[2 5 6 1 8] ==> 8

[[39 83 61 22]
 [41 78 59 26]] ==> 41

[[100 130 159 102  75 180]
 [176 135 132 160  92 210]
 [ 66  56  73  76  64  97]] ==> 75

[9409 7630 9605 2922 6594 6353] ==> 6594

[211  42 198 204 204 182] ==> 204

[[ 93  68  66  69  65 209  74]
 [ 73  85  97  66 126  67 130]
 [135  64  64  64  64 185  69]] ==> 65
---
-73,-173,557,-871,311,930 → 930
2752,6530,1438,9542,4921,8498,9142 → 9142
3,6,7,2 → 2
81,20,38,31,53,53,59 → 59
6,5,3,4,2,7,7 → 7
17,19,14,25,75,44,39 → 39
---
-64  -17  -20    0   28   -5    5
 31   -8   36  -42  -25   19   -8
-30    0  -26   -1    1   36  -20
: 5

 32  -50  -17  -10   21   13  -12
 26  -69    7   -2  -22   -9  -29
-11  -39    8  -13    1   -1    4
: -12

  5    8  -26    1   69  -27
  2   11    5  -21   60   -6
  0    9    9  -31   43    8
: -27

 55    5   10    1
-45  -20   62   30
 26  -11   12  -31
: 1

 -9  -11   12    9  -20   51
-31  -29  -19    6   27  -39
-10   31    2  -47   17  -23
: 51

 47   62  -18   -5   14
 10   62  -19  -27   24
-10  -18    5  -20   -7
: 14
---
[-56  26  36   1  -8  24 -42]	-42
[-25  16  62 -31   3   5  46]	46
[ 55 -68  20 -16]	-16
[-53  -1 -24  64]	64
[ 44  -4 -21  60 -20]	-20
[ 45   6  60 -53  -2  49]	49
[ -8 -62 -22 -36]	-36
---
[62 -3 -6  2 29] out 29, 62

[-44 -52  54 -57] out -57, -44

[[-46 -29  36 -45  51]
 [-22  66  36  20  48]] out 51, -22

[[  0 -69 -36 -28   0]
 [-16  23  30  43 -21]] out 0, -16

[52 -3  5  2 63] out 63, 52

[-26 -36 -53  32  27] out 27, -26

[[ 28  20  22 -60 -34]
 [-50 -16  38  27  19]
 [  8 -36  64  22 -16]] out -34, 8
---
[ 50 -51 -48 -49 -46 -47] out -49

[[ 13 -21 -20  11 -20 -50]
 [ 59  56  50  16  -8   4]] out 11

[ 38 -17 -10  41 -28 -58] out 41

[ 49  -7 -42 -23 -61  41] out -23

[[-57 -17 -20  -7 -20   2]
 [-15  15 -15  -3  15  31]] out -7

[-30 -54 -23  -3  62   6] out -3
---
[ -9.37 -13.73  18.40  17.99  12.30] Out: 18.40

[[ 0.185  0.047  0.052  0.194  0.009]
 [ 0.034  0.167 -0.020  0.113 -0.074]
 [-0.079  0.046 -0.146  0.147  0.091]] Out: 0.052

[[ -57.319  -57.845  -52.024   -6.364 -146.726]
 [ -64.922  -65.541  -41.037 -112.633  -26.337]
 [ -36.834  -47.511  -69.732  131.363  -15.151]] Out: -52.024

[[ 0.124  0.003  0.076  0.015 -0.197]
 [ 0.082 -0.110  0.040  0.018 -0.216]] Out: 0.076

[-16.44  10.83 -13.59  -0.63   2.60] Out: -13.59

[-131.80  130.87 -177.96  106.94 -172.94] Out: -177.96
---
[[9224 8293 9590 7797]
 [1086 3662 2158 4757]] result: 4757

[[6643 7561 3272 5222]
 [8533 7185 3574 6986]
 [7610 9737 5800 2979]] result: 6986

[[61 40 62 28 49 28 48]
 [16 37 25 75 46 78 50]] result: 50

[[-344 -401 -202 -276]
 [-989 -389 -206 -495]
 [-900 -939  831 -196]] result: -495

[[54 53 41 79]
 [45 45 45 42]
 [18 42 46 19]] result: 42

[[  8 176  55 166]
 [ 57 252  39 212]] result: 212

[[179 158 113  16 105 136 230]
 [199 169 144  34 116 170 253]] result: 253

[[-19   3 -31 -42 -35  35  15]
 [-21  16 -18 -31   6   5 -20]] result: -20
---
[[2 5 6 8 3]
 [8 5 6 3 2]
 [5 6 3 3 5]] 8

[[239 779 481 716 737 846]
 [270 779 569 751 683 823]
 [383 779 330 747 742 739]] 270

[[487 460 493 309 340 345]
 [310 457 364 309 374 345]
 [310 237 779 228 181 352]] 310

[[-900 -667 -668  618 -882]
 [-758 -480 -492 -202 -831]
 [-931  216 -809  198 -630]] -758

[[247 179  19  64]
 [247 188  19  85]
 [247 188  19  64]] 247

[[5642 5444 3670 8555 1380 1724]
 [3963 5402 5701 1571 5935 3678]
 [3058 6737 3985 4264 2895 5482]] 3963
---
[[6712 8326 5529 1106]
 [6331 8408 5211 1825]] | 8326

[930 842  81 829 767 796] | 829

[-18  36 -38  -7  41] | -38

[[669 663 811 152 861]
 [318 380 390 566 136]] | 811

[[  1   2   7   5   3]
 [ -4   1  43  26 -32]
 [  0   2   9   9  -4]] | 7

[ 217  738  792 -926] | 738

[[76 60 20 56 64 58 49]
 [88 53 65 58 56 57 53]] | 64

[774 189 311 988] | 189
---
[[ 43  48  20  -9  38  22  -7]
 [  0  -2 -27 -35 -36 -41  42]
 [-42 -26 -31 -40  44  54  42]] -> 48

[[-17  19 -19 -23  24  -1]
 [ 10 -10 -17  22  -6   6]
 [ -6  60   7 -12  24   1]] -> 19

[[ 24 -40 -27 -33]
 [ -9 -15   4   1]
 [ 56 -36 -30 -40]] -> -40

[[-49  14  17  40  25  32 -47]
 [-55 -10   5 -55 -53 -11 -31]
 [-50  12  16  32  37  -1 -46]] -> 14

[[ 24  11 -32   7  46 -46]
 [ 24  -7 -22  42 -20 -26]
 [ 24 -22 -52  60  12 -56]] -> 11

[[-18  -6  -3 -18  -6  -2]
 [ 38 -25  28  66  -1  43]
 [  8 -19  16  29  -1  30]] -> -6
---
array([3346, 9183, 2898, 8480, 8524])	8524

array([43, 63,  9, 26, 55, 87])	63

array([[ -2,  -8,  12, -13,  33, -30, -22],
       [-17, -12, -38,  -8, -19, -46, -10],
       [ -9, -12,   9, -13,  -2, -22, -17]])	12

array([ -51,  344,  556, -315, -155, -546, -382])	344

array([5680, 7698, 8740, 2125, 5222])	7698

array([[9162, 3326, 4200, 2499, 2701],
       [9779, 3870, 3162, 3356, 3590]])	9162

array([1148, 2055, 4749, 7806])	4749
---
[[44, 22, 51, 97, 32], [54, 60, 67, 39, 69], [51, 47, 73, 32, 56]]
47
[[725, 746, 630, 59], [207, 144, 432, 518], [825, 770, 568, 51]]
770
[[4, 4, 5, 3, 5, 3, 5], [3, 4, 5, 7, 1, 1, 2], [1, 5, 1, 3, 1, 4, 5]]
5
[[-162, 34, 58, 279, -397, 210, -806], [369, -231, 113, 750, -766, -76, 862], [-758, -761, 267, -111, 42, 212, 85]]
-761
[[691, 108, 747, 742], [518, 764, 324, 488], [416, 644, 319, 82]]
644
[[-371, -586, 777, 730, -144], [-324, -502, -2, 730, -110], [-365, -556, 569, 730, -128]]
-556
